Below is a small trained network, with its code and all its weights. Each question gives an input and a class and asks what happens when units are switched off, that is, made to give their printed mean instead of their output.

import numpy as np


def w(rows, s, z=0):
    codes = np.array(rows[::2]) - 128.0
    scale = np.full(codes.shape[1], s)
    scale[-1] = z or s
    return codes * scale


def norm(h):
    return h / np.sqrt((h * h).mean(-1, keepdims=True) + 1e-5)


def f(y):
    return y / 2 * (1 + np.tanh(0.7978845608 * (y + 0.044715 * y**3)))


def log_softmax(a):
    a = a - a.max(-1, keepdims=True)
    return a - np.log(np.exp(a).sum(-1, keepdims=True))


def net(x, mask):
    res = np.array(x, float).reshape(1, 5) / 4 @ E
    u = 0
    for l in range(4):
        y = f(norm(res) @ A[l][:, :-1].T + A[l][:, -1])
        res = res + np.where(mask[u : u + 5], y, B[l][:, -1]) @ B[l][:, :-1]
        u += 5
    return log_softmax(norm(res)[-1] @ U[:, :-1].T + U[:, -1])


A, B = {}, {}
E = w([
[181,51,29,142],'x0',
[137,125,161,232],'x1',
[247,155,152,129],'x2',
[126,132,124,128],'x3',
[129,128,130,128],'x4',
],0.015)
A[0] = w([
[150,185,117,18,55],'0.n1',
[121,124,147,6,45],'0.n2',
[243,164,149,79,5],'0.n3',
[181,179,223,109,178],'0.n4',
[84,166,182,43,127],'0.n5',
],0.024,0.011)
B[0] = w([
[134,19,170,84,193],'0.n1',
[117,7,185,98,190],'0.n2',
[254,178,125,110,196],'0.n3',
[135,207,173,149,254],'0.n4',
[78,213,147,100,234],'0.n5',
],0.032,0.013)
A[1] = w([
[147,171,189,255,28],'1.n1',
[132,131,121,125,3],'1.n2',
[128,140,118,132,27],'1.n3',
[51,119,131,109,12],'1.n4',
[128,135,125,118,48],'1.n5',
],0.023,0.0058)
B[1] = w([
[120,1,185,102,254],'1.n1',
[111,134,108,152,109],'1.n2',
[133,124,102,93,111],'1.n3',
[101,185,91,92,182],'1.n4',
[130,126,116,145,113],'1.n5',
],0.025,0.0087)
A[2] = w([
[136,103,29,139,125],'2.n1',
[106,153,92,98,4],'2.n2',
[146,72,26,108,101],'2.n3',
[190,108,95,109,93],'2.n4',
[2,113,66,115,9],'2.n5',
],0.034,0.0025)
B[2] = w([
[98,175,240,149,196],'2.n1',
[163,127,153,173,155],'2.n2',
[81,161,251,102,225],'2.n3',
[78,198,146,136,194],'2.n4',
[242,139,12,142,246],'2.n5',
],0.031,0.014)
A[3] = w([
[43,177,164,131,3],'3.n1',
[254,143,143,119,49],'3.n2',
[136,96,153,249,108],'3.n3',
[71,118,44,156,209],'3.n4',
[149,6,159,104,155],'3.n5',
],0.038,0.0018)
B[3] = w([
[63,152,129,182,205],'3.n1',
[102,122,3,150,250],'3.n2',
[130,91,121,32,155],'3.n3',
[192,149,83,96,139],'3.n4',
[142,34,169,176,205],'3.n5',
],0.044,0.023)
U = w([
[204,162,34,140,89],'0',
[124,118,143,168,245],'1',
[43,195,205,143,66],'2',
[111,5,164,87,81],'3',
],0.013,0.011)

Each question gives the input, the list of numbers given to net, and the class t.
The units are the neurons (one row each of A and B). Each row of codes is followed by its name. A weight is (code - 128) times the scale printed after its matrix; where a second scale follows, it is the last column's (A, B and U).
mask holds one flag per neuron, layer by layer. A switched-off neuron (its flag False) gives its mean, the last column of its row in B, instead of its output. The means were averaged over made-up inputs and are rounded, as every weight is.
A unit's drop is (log p(t) with every unit on - log p(t) with that unit switched off) / (log p(t) with every unit on - log p(t) with every unit switched off).
The circuit of an input: a set's keep is (log p(t) with only the set's units on - log p(t) with every unit switched off) / (log p(t) with every unit on - log p(t) with every unit switched off). Starting from the 12 units with the biggest drops (on a tie, the unit counted first), units are removed one at a time, each time the one whose removal leaves the highest keep (on an exact tie, the one counted first), for as long as the keep stays at least 0.8.
units of the circuit, in order: the units of the circuit, biggest drop first
most important unit: the unit with the biggest drop
top k neurons: the k neurons with the biggest drops, biggest first
k most important neurons of layer l: the k neurons of layer l with the biggest drops, biggest first
input [7,-6,3,-5,-2], class 2: top 3 neurons	[2.n4 0.n4 1.n1]
input [6,1,-1,-2,-8], class 2: most important unit	0.n5
input [-7,6,2,-6,8], class 2: units of the circuit, in order	[2.n5 3.n5]
input [5,-6,-5,1,2], class 3: units of the circuit, in order	[0.n4 3.n1]
input [7,-6,-2,-2,3], class 2: top 2 neurons	[0.n5 1.n1]
input [-4,7,-1,-3,6], class 3: units of the circuit, in order	[0.n5 3.n3]
input [-7,-2,8,2,-4], class 0: top 2 neurons	[0.n3 2.n3]
input [2,-7,4,-2,-1], class 3: top 3 neurons	[0.n1 0.n2 2.n5]
input [-1,6,6,3,6], class 0: top 3 neurons	[0.n3 0.n2 3.n2]
input [8,-2,-5,-2,-4], class 2: top 3 neurons	[0.n5 2.n3 0.n4]
input [-6,-8,7,-3,-8], class 3: 3 most important neurons of layer 0	[0.n1 0.n2 0.n3]
input [3,5,-5,-4,2], class 0: top 3 neurons	[0.n3 0.n4 2.n5]
input [8,-6,-4,4,-5], class 2: top 2 neurons	[0.n5 2.n3]
input [-2,-6,-4,2,-2], class 3: units of the circuit, in order	[0.n1]
input [-6,7,4,-3,8], class 3: 2 most important neurons of layer 1	[1.n1 1.n4]
input [8,-8,-2,2,6], class 2: top 4 neurons	[0.n5 2.n3 1.n1 0.n4]
input [-1,7,-8,7,-3], class 0: top 2 neurons	[0.n4 0.n3]
input [-6,1,-6,-1,2], class 0: 2 most important neurons of layer 0	[0.n3 0.n4]
input [7,4,-2,-5,5], class 2: 2 most important neurons of layer 0	[0.n5 0.n4]
input [-1,-4,6,2,-1], class 0: units of the circuit, in order	[0.n3]
